Here is a tiny trained network, its code and every weight. The questions are about switching its units off for an input and a class, where a switched-off unit gives its printed mean instead of its output.

import numpy as np


def w(rows, s, z=0):
    codes = np.array(rows[::2]) - 128.0
    scale = np.full(codes.shape[1], s)
    scale[-1] = z or s
    return codes * scale


def f(y):
    return np.maximum(y, 0)


def log_softmax(a):
    a = a - a.max(-1, keepdims=True)
    return a - np.log(np.exp(a).sum(-1, keepdims=True))


def net(x, mask):
    res = np.array(x, float).reshape(1, 7) / 4 @ E
    y = f(res @ A[0][:, :-1].T + A[0][:, -1])
    res = res + np.where(mask, y, B[0][:, -1]) @ B[0][:, :-1]
    return log_softmax(res[-1] @ U[:, :-1].T + U[:, -1])


A, B = {}, {}
E = w([
[231,206,169,189,103,168],'x0',
[114,27,167,45,58,191],'x1',
[213,28,131,211,109,151],'x2',
[254,94,210,70,169,32],'x3',
[89,53,129,139,160,92],'x4',
[73,160,201,154,196,123],'x5',
[99,82,84,69,189,133],'x6',
],0.0087)
A[0] = w([
[99,103,70,103,114,156,196],'n1',
[118,132,39,78,161,172,120],'n2',
[126,133,70,101,169,147,173],'n3',
[144,77,126,128,52,114,5],'n4',
[179,143,146,190,139,163,93],'n5',
[71,100,217,38,129,185,162],'n6',
[66,136,145,255,158,119,124],'n7',
[131,177,131,100,102,62,88],'n8',
[202,138,140,184,128,207,110],'n9',
[39,135,21,145,158,119,140],'n10',
[142,30,151,64,31,150,163],'n11',
[181,33,154,125,208,65,129],'n12',
[168,225,150,166,141,66,73],'n13',
],0.015,0.0024)
B[0] = w([
[101,117,91,104,140,121,183],'n1',
[84,95,76,136,121,75,186],'n2',
[101,108,104,124,115,86,170],'n3',
[166,131,76,126,143,167,177],'n4',
[141,140,164,151,48,105,194],'n5',
[61,130,199,32,134,126,212],'n6',
[123,192,163,166,101,237,209],'n7',
[136,154,110,114,204,131,174],'n8',
[155,131,125,152,29,109,208],'n9',
[2,108,52,172,113,133,229],'n10',
[234,83,70,55,153,221,241],'n11',
[140,33,224,213,157,90,251],'n12',
[192,228,101,109,194,63,231],'n13',
],0.023,0.017)
U = w([
[64,107,214,11,123,118,141],'0',
[122,57,207,175,169,105,135],'1',
[37,97,83,135,139,115,219],'2',
[114,193,153,132,175,76,8],'3',
[143,153,165,118,13,72,95],'4',
[134,62,115,84,125,181,106],'5',
[61,163,145,175,140,215,177],'6',
],0.011,0.0014)

Each question gives the input, the list of numbers given to net, and the class t.
The units are the neurons (one row each of A and B). Each row of codes is followed by its name. A weight is (code - 128) times the scale printed after its matrix; where a second scale follows, it is the last column's (A, B and U).
mask holds one flag per neuron, in row order. A switched-off neuron (its flag False) gives its mean, the last column of its row in B, instead of its output. The means were averaged over made-up inputs and are rounded, as every weight is.
A unit's drop is (log p(t) with every unit on - log p(t) with that unit switched off) / (log p(t) with every unit on - log p(t) with every unit switched off).
The circuit of an input: a set's keep is (log p(t) with only the set's units on - log p(t) with every unit switched off) / (log p(t) with every unit on - log p(t) with every unit switched off). Starting from the 12 units with the biggest drops (on a tie, the unit counted first), units are removed one at a time, each time the one whose removal leaves the highest keep (on an exact tie, the one counted first), for as long as the keep stays at least 0.8.
circuit, biggest first: the units of the circuit, biggest drop first
top k neurons: the k neurons with the biggest drops, biggest first
drop of u: that unit's drop, to one decimal
input [8,0,7,1,3,-8,8], class 4: top 2 neurons : [n9; n5]
input [-3,-5,4,-1,0,2,-7], class 6: circuit, biggest first : [n7]
input [-1,2,-1,-1,6,7,0], class 0: top 2 neurons : [n6; n4]
input [8,3,1,-4,7,7,-2], class 4: top 3 neurons : [n9; n10; n5]
input [7,-6,7,-8,0,8,-4], class 4: top 2 neurons : [n9; n5]
input [1,-6,-7,-1,7,0,-4], class 6: top 2 neurons : [n7; n10]
input [-7,4,-2,-3,8,7,2], class 0: top 2 neurons : [n6; n4]
input [-4,-6,5,-5,3,5,3], class 6: drop of n7 : 6.1
input [-2,5,3,7,-1,1,1], class 1: drop of n1 : 0.2
input [-2,-6,8,-5,7,1,-2], class 6: drop of n7 : 0.6
